[128 = 0]
[135 146 121 155 113 144 126 117 139 124 102 114 156 107 123 113 158 112
 113 125 111 139]  5
[166  80  95  63  76 186 102  94 115 102 145 131 109 164 147  94 143 119
  75  98 107 124]  9
[131  85 123 116 104 154 118 125 135 127 103 116 154 117 125 123 151 108
 111 126 116 136]  6
[ 87 177 171 237 151  85 149 166 158 161  58  91 203  60  96 162 148 106
 169 159 129 153]  1
[119 148 136 172 119 134 127 125 139 135  82 103 172 107 116 126 156 109
 130 134 116 142]  4
[130  75 124 113 106 157 114 126 139 134  99 105 155 100 125 131 151 104
 122 132 112 137]  5
[181  42  86  37  76 213  91  83 115 108 124 115 104 147 149  94 150 107
  81 107 100 123]  9
[110  39 126  86 111 138 122 152 131 128 141 140 153 134 129 139 128 115
 105 126 130 138]  6
[151 132 116 130  99 166 114 101 129 120 108 109 138 124 130 105 155 110
 104 118 105 136]  6
[161  26  95  26  72 189 101 108 116 109 158 135 108 160 149 103 136 109
  80 106 111 121]  9
[151  26 107  50  86 192 101 114 129 124 113 113 122 140 136 118 147 101
  97 119 110 129]  7
[128  97 126 124 103 152 121 123 136 130  96 109 163 117 122 126 148 109
 111 128 115 140]  5
[105 101 149 167 128 133 129 144 153 152  59  87 194  80 108 147 157 102
 154 148 118 146]  3
[118 116 134 155 118 133 128 129 139 131  98 106 169 105 118 130 151 111
 124 134 117 142]  5
[153  90 106  85  90 178 106 101 125 114 123 117 132 142 138 107 146 108
  91 115 108 129]  7
[151  90 110  91  93 180 105 103 128 121 105 108 133 131 134 108 154 103
 101 117 106 131]  7
[143  98 109  97  97 157 115 112 120 110 140 132 131 145 138 104 138 116
  86 111 112 129]  7
[ 86 167 169 233 149  95 149 157 162 165  51  79 208  48  94 161 151 105
 175 162 124 153]  1
[105 138 144 184 130 117 137 140 146 136  88 106 183  93 112 138 152 112
 139 141 122 143]  3
[ 84 200 178 251 156  92 149 158 163 167  42  75 215  42  93 163 158 106
 182 164 123 152]  0
[147  85 106  85  94 165 110 114 120 108 140 148 123 151 140 105 139 115
  83 110 113 130]  7
[181  68  88  41  74 203  97  83 114 102 133 124 100 166 150  86 148 114
  77 103 103 121]  9
[ 80 141 177 218 151 109 139 164 169 177  22  65 209  43  92 173 156  96
 188 169 124 154]  0
[148  76 113  88  95 171 108 114 128 122 114 115 135 134 134 112 148 109
 100 121 113 135]  7
[107 121 146 175 127 124 134 140 148 144  82 100 181  89 111 140 154 108
 143 142 121 146]  3
[ 93 150 161 221 143 110 143 149 160 159  43  80 204  60  98 155 159 105
 157 157 120 152]  1
[ 79 180 171 236 154  86 150 160 160 162  65  89 207  54  94 159 152 110
 170 157 128 152]  1
[135 123 125 140 107 151 121 117 135 125  95 109 152 113 125 117 152 109
 113 126 111 138]  6
[133 134 122 144 106 149 119 114 133 125 102 108 153 117 125 114 156 110
 112 123 111 136]  6
[113 125 143 175 124 135 129 130 149 144  64  95 182  86 112 137 157 104
 142 141 116 145]  4
[127  88 124 123 108 150 120 129 135 128 108 114 157 117 124 124 144 109
 117 127 115 138]  6
[138  94 119 114 102 155 118 122 131 122 117 118 146 131 130 119 142 112
 102 122 117 134]  6
[115 116 138 158 117 138 128 133 143 134  89 104 173  96 117 133 152 109
 131 137 119 142]  4
[126  69 126 110 112 153 117 132 141 136  95 104 165 108 124 132 152 102
 123 133 115 139]  5
[101 145 149 202 131 111 139 141 146 142  81 105 186  85 111 139 154 110
 141 142 123 146]  3
[125 114 135 149 116 150 121 124 147 137  78  91 169  97 119 129 162 104
 128 138 112 141]  5
[116  85 127 119 109 141 121 134 134 128 113 121 156 124 126 129 142 112
 110 126 119 137]  5
[114  39 124  84 108 135 117 151 131 125 137 135 153 136 128 135 125 114
 104 125 127 136]  6
[129  70 127 108 106 162 115 126 137 134  99 106 152 114 124 130 151 102
 114 130 113 137]  5
[102 145 154 198 134 116 137 141 150 147  72  97 189  76 106 142 157 108
 151 145 121 148]  3
[ 74 237 180 255 161  78 157 157 160 164  49  82 211  39  86 158 154 111
 175 164 128 154]  0
[144  73 116  78  98 170 113 115 131 127 110 113 140 133 131 118 150 106
 100 122 111 134]  6
[138 101 117 111  98 171 113 115 134 123 108 114 143 126 130 115 150 111
 105 122 110 134]  6
[145  54 107  67  92 166 108 119 121 115 138 133 122 153 140 115 138 112
  86 115 115 130]  7
[ 93 161 166 217 143 107 142 149 157 158  52  83 202  65  98 153 158 106
 168 155 122 150]  2
[115 148 141 190 125 131 133 129 144 135  78 100 178  88 114 131 156 110
 138 137 116 145]  4
[152  54 103  60  89 178 105 113 124 114 137 127 121 155 144 108 139 110
  86 112 111 127]  8
[181 255 145 255 114 200 115  42 165 157   1   1 184  22  99  96 232  83
 176 150  66 145]  4
[140  10  93  22  86 152 107 134 107  97 197 171 109 187 154 108 112 126
  52 100 128 124]  9
[139 131 117 135  98 148 121 116 127 115 120 123 145 129 129 110 148 115
 104 117 114 136]  6
[123  68 124 106 109 144 120 133 135 131 118 119 159 120 127 130 142 112
 113 128 120 139]  6
[150  99 121 117  99 174 111 107 135 132  78  92 150 109 127 116 164 101
 117 128 103 136]  6
[135  85 116  99 101 156 113 117 130 122 124 120 144 131 129 113 144 109
 100 121 114 134]  6
[122 131 125 148 116 136 128 126 134 127 115 121 160 115 123 122 148 113
 114 126 117 140]  5
[110 124 138 167 121 124 131 136 144 134  92 108 170  97 111 130 147 112
 133 131 120 143]  4
[128 130 127 153 110 135 124 123 132 125 115 123 151 118 125 118 148 116
 108 123 116 138]  5
[ 98 172 163 223 142 110 141 142 162 155  49  81 201  57  99 151 161 106
 165 154 119 150]  2
[136  68 123  80 100 160 114 123 130 122 118 120 142 135 131 122 140 109
 100 122 115 134]  6
[123 148 132 176 117 136 129 121 138 129 102 109 166 101 119 122 152 110
 126 131 113 141]  5
[162  49 102  51  84 193  99 104 124 116 118 117 119 145 144 108 147 106
  89 115 107 127]  8
[174  85  92  65  82 202  97  88 121 108 114 113 106 150 145  93 154 109
  84 108 100 125]  8
[ 98 169 160 223 136 111 142 143 155 153  58  89 195  76 101 144 161 107
 159 149 119 149]  2
[113 146 144 190 126 125 134 134 148 143  69  94 182  80 110 135 159 107
 144 141 115 145]  3
[156  76  94  67  87 169 111 106 112  99 163 147 116 166 149 100 136 120
  71 101 115 131]  8
[127  78 134 128 113 163 117 127 149 146  67  88 174  96 119 137 161  97
 137 141 112 138]  5
[157  60 103  61  87 184 103 109 122 115 132 124 121 153 140 107 146 111
  83 112 110 128]  8
[111 109 141 155 118 135 129 140 145 138  96 106 174  99 115 138 151 108
 134 138 120 143]  4
[135  95 112  87 100 139 120 125 119 112 145 141 133 148 136 113 137 118
  84 112 119 134]  7
[167 124 104  98  88 188 104  86 125 114 107 109 124 137 138  90 161 108
  91 116 100 128]  8
[148 131 118 139 104 151 119 110 126 115 113 104 139 127 130 107 156 110
 101 119 110 134]  6
[107 123 140 169 122 127 133 140 143 140  85 106 178  90 114 138 148 110
 136 139 120 145]  4
[113 129 135 167 117 123 133 134 136 128 102 112 169 109 119 129 147 115
 119 129 121 142]  4

[135 133 128 125 121 101 128 126 121 130 123 127 131 126 121 123 135 132
 127 119 125 130 136 126 132 133 138 143 127 131 138 128 114 118 129 139
 137 112 125 120 138 119 125 126 129 123 127 131 128 127 124 128 135 125
 128 117 121 128 130 121 129 134 130 128 137 128 126 131 132 125 130 134
 123 132 135 120 123 135 117 139 131 127 127 127 134 127 123 128 130 120
 118 120 130 129 123 132 142 133 121 127 134 128 123 126 125 123 126 121
 126 129 123 129]  4
[139 130 123 121 125 126 127 126 123 126 122 102 126 124 114 105 143 141
 126 101 118 135 159 105 136 122 141 145 132 140 141 135 138 127 147 141
 128 115 114 117 149 106 114 134 128 132 121 141 130 129 114 130 148 117
 135 116 110 128 127 132 128 132 136 131 145 117 123 137 135 129 131 140
 120 146 144 117 128 140  99 133 136 112 137 127 127 124 113 121 122 111
 110 118 128 139 118 137 126 153 120 124 145 127 115 113 126 113 124 115
 130 137 118 133]  5
[130 130 116 127 127 124 135 125 125 129 131 118 133 124 128 126 130 128
 128 119 125 136 129 122 129 137 137 138 132 144 130 124 123 120 146 140
 129 116 128 150 137 126 131 129 130 139 118 134 122 129 122 127 134 120
 123 115 116 130 126 122 131 127 132 126 148 118 129 130 138 130 132 136
 126 131 137 124 128 124 123 137 128 129 123 133 124 120 124 133 127 120
 130 123 127 132 122 130 140 140 129 128 131 127 122 125 123 122 125 120
 128 132 126 128]  2
[128  90 103 154 107  93 191 142 113  78  99 103  61 120  55 167 128 192
 180 109 121 105 160  60 119 150 177 194 149 184 122 168 255 153 100 119
 101 108 103 175  89 126 121 152 171  57  97 125 137 127 167 144 191  85
 127 118 147  53 177 252 111 226  73 145 177  45 178 145 100  84 151 246
  95 126 162 182 170 186  97 221 233 158 231 136  28 142  91  89  62  46
  26 107 225 170 148 188 177  76 120 151 128 110 169  74 164 123 125 121
  94 163  80 116]  5
[ 33 117  27 106 162  94 129 149 107 126 164 138 178 125 174  99 183 204
 139 116 166 158 128  83 110 143  84 147 127 166 231 152 234  71 115 125
 232  55 105 122 166 125 120  99  68 169 255  24  90 136  88  89  66 160
 118  77 127 145  82 154 142 143 193 104 185  45  41 120 166 132 193 171
 120  98 167  62 111 100 149 171 119  76  75  42  91 209 120 133 154 157
 120  64 179 110 101 215 154 237 102  57  41 140 128 100 157 161  75  85
 230 149 140 126]  2
[130  74 100 167 133 253 146 102 106 155  95 204 142 112 129 185 177 164
 159  64 157  65 138 162 147 192  74 129 107 150 144  99 146 141  71 185
  63  58 116 121 115 129  95 153  60 149 122 164 116 109 158 101 143 168
 148 125  37 123 111 103  86 169 118 122 198  25 104 157  70 212 131 134
 200 127 104 167  67 104 103 136 126 255 168 138 111 171  72  73 140  90
 120  91  40 120  93 108 194 136 110 163 111  90  54 141 136  92  69 128
 108 174 160 176]  9
[126 138 140 127 133 135 128 125 127 130 127 125 136 123 116 135 133 131
 110 136 130 137 117 136 129 134 130 139 128 135 139 117 129 105 144 142
 146 110 120 105 135 126 124 120 118 130 123 139 108 120 128 132 122 127
 117 127 110 125 123 114 135 126 127 120 163 123 117 121 148 133 136 127
 124 136 142 134 132 128 131 134 126 143 119 134 137 115 143 141 125 125
 134 116 132 133 116 144 161 127 128 129 129 125 119 121 134 126 122 109
 129 132  78 126]  2
[162 121 132 120 125 145 127 126 118 119 119 102 111 131 117  91 145 147
 135 101 126 130 174 122 137 113 154 132 133 146 146 139 144 109 134 137
 128 128 113 117 150 101 107 134 139 126 129 151 144 130 115 129 153 120
 146 124 109 121 137 113 123 141 129 128 141 125 123 146 136 120 130 149
 116 148 144 100 129 136  91 131 136 103 132 123 122 134 104 104 122 109
 101 121 122 122 122 132 109 168 112 112 155 124 121 113 119 108 135 120
 128 132 137 134]  4
[148 131 147 120 131 161 130 129 121 131 124  90 123 121 105 102 158 143
 119  97 129 141 148 122 140 126 153 145 133 151 160 125 126 108 168 164
 156  99 101  88 155  97 113 124 133 140 115 151 119 124 111 116 148 119
 118  91  90 121 129 143 136 140 128 117 181 111 119 136 159 135 139 150
 110 148 161 122 133 142  78 133 121 119 121 131 138 115 108 131 117 109
 107 109 129 138 102 142 160 154 112 121 147 123 112 103 129 107 122 100
 137 149 116 122]  0
[142  89 120 150 131 223 138 114 109 141 103 154 129 116 121 139 179 160
 149  72 137  94 158 140 143 154 116 140 119 154 143 116 135 134 100 168
  94  91 111 107 136 119  99 142  92 134 121 161 127 116 140 112 145 147
 145 114  56 117 125 111 100 148 126 127 164  59 112 155  98 189 132 144
 169 145 110 142 102 120  88 130 125 195 153 130 111 161  79  87 132  95
 100 101  78 123 105 124 153 139 109 138 136 107  74 136 128  92 114 123
 115 152 146 159]  9
[135  87  91 167 135 238 133 103 107 149  96 189 137 114 131 168 180 153
 143  67 154  81 117 165 146 186  85 127 110 149 141  96 143 116  86 169
  82  62 115 112 123 123 106 137  72 144 122 162 110 107 155 103 128 166
 132 117  46 122 114 113  90 157 113 120 191  28 101 149  95 202 133 135
 190 120 115 138  85 102 111 134 125 242 160 135 112 163  89  91 139  82
 133  94  66 118  94 114 196 124 118 157 109  97  68 153 136  95  99 120
 115 159 153 161]  9
[135 123 124 127 120 136 124 126 118 137 125 109 129 121 112 110 141 138
 133  99 121 133 149 113 135 112 144 146 133 143 136 134 128 133 142 145
 140 115 121 111 144 110 114 135 134 142 110 138 130 131 112 130 148 116
 133 114 106 124 128 126 131 139 137 133 140 124 132 134 137 109 130 142
 127 146 134 107 129 138  99 139 129 120 131 129 131 115 112 119 126 133
 120 118 117 133 118 133 127 148 124 119 137 127 123 118 129 107 127 116
 130 135 121 133]  8
[119  99  90 170  95  89 189 146 115  89 104  88  84 107  41 180 131 194
 179 108 104 108 149  59 119 156 169 218 150 189 120 164 255 157 129 133
 110  93 109 165  93 130 125 164 175  68  85 128 112 126 162 152 197  77
 109 108 143  59 160 255 117 228  84 152 188  26 173 135 109  70 158 228
 102 124 161 184 168 192  95 229 216 167 228 143  44 123  94 108  79  47
  40 108 212 177 120 182 199  57 125 149 107 114 183  66 173 123 119 106
  81 167  81 110]  4
[119 137 130 128 122 125 127 128 127 133 133 114 138 119 115 129 142 129
 120 121 118 137 118 123 131 145 129 147 130 135 126 124 115 125 151 151
 143  95 125 111 139 121 127 133 131 145 114 141 112 126 117 130 141 117
 111 102 113 128 115 125 136 130 132 129 161 110 127 121 142 126 134 131
 129 126 139 131 130 138 125 140 120 136 132 154 143 108 123 138 124 174
 144 117 127 142 112 129 168 121 129 129 123 130 127 124 136 116 118 120
 124 135 130 131]  2
[142 123 127 118 131 148 128 127 121 123 123 109 117 130 118  98 138 139
 133 102 130 130 167 120 136 118 145 134 133 142 147 135 141 133 136 131
 125 136 117 113 143 110 115 131 125 126 132 144 138 130 122 128 145 120
 141 125 117 122 135 128 122 136 125 127 142 130 135 145 132 129 130 145
 113 146 139 103 136 143  97 127 133  97 128 123 115 147 112 112 126 110
 110 123 124 130 121 133 107 155 118 119 153 126 113 115 122 117 126 117
 135 139 126 130]  2
[140 128 134 116 133 133 127 124 122 124 119 113 123 128 114  94 148 134
 118  96 130 139 158 117 138 136 149 137 132 138 149 132 141 121 146 141
 143 124 109 110 151 102 108 120 132 131 122 135 126 125 115 116 139 119
 139 108  99 122 134 134 127 135 134 121 165 124 122 141 137 134 134 143
 116 145 140 112 131 140  93 127 131 112 113 131 125 125 115 126 122 103
  94 116 105 133 116 140 129 169 116 120 153 126 117 107 120 109 126 109
 136 146 120 129]  8
[155 145 169 109 146 154 131 123 108 130 119  92 125 118  94 115 163 138
  89  97 138 159 137 119 144 140 166 141 134 159 172 111 103  71 188 170
 174  84  94  70 164  80 109 107 131 145 138 169  95 109 113 100 133 117
 118  67  51 123 133  83 142 147 115 107 255 103 113 133 181 141 150 145
 101 147 175 142 142 140  83 131 118 133  96 136 139  96 115 145 112 112
  99  90 127 146  77 163 193 165 108 124 153 120 100  88 133 104 126  76
 141 152 105 116]  5
[141 125 127 122 132 146 104 125 122 128 121 113 121 128 119 104 138 136
 126 117 126 131 151 119 129 120 136 134 131 140 138 133 152 128 138 135
 134 124 114 118 143 113 115 126 129 129 132 146 130 128 120 125 142 123
 136 115 106 137 132 126 129 128 133 126 144 122 114 137 136 119 131 136
 123 142 139 131 128 132 101 125 132 119 118 125 123 127 118 119 121 113
 107 124 121 126 122 136 135 144 119 125 143 126 116 119 124 122 134 122
 130 134 124 128]  0
[106 148 132 142 124 125 129 130 134 144 139 134 151 114 111 158 137 119
 103 136 122 141  80 134 127 155 117 144 124 128 126 110  75 101 152 152
 146  91 138 123 127 138 150 128 129 147 108 129  97 122 113 126 125 130
  92 100 116 133 112 120 144 133 139 126 148 101 126 108 142 142 135  97
 145 111 133 158 127 135 153 144 110 145  98 142 155  97 141 166 135 147
 161 119 143 146 114 134 182  90 142 124  94 132 133 134 141 131 113 118
 132 124 133 124]  1
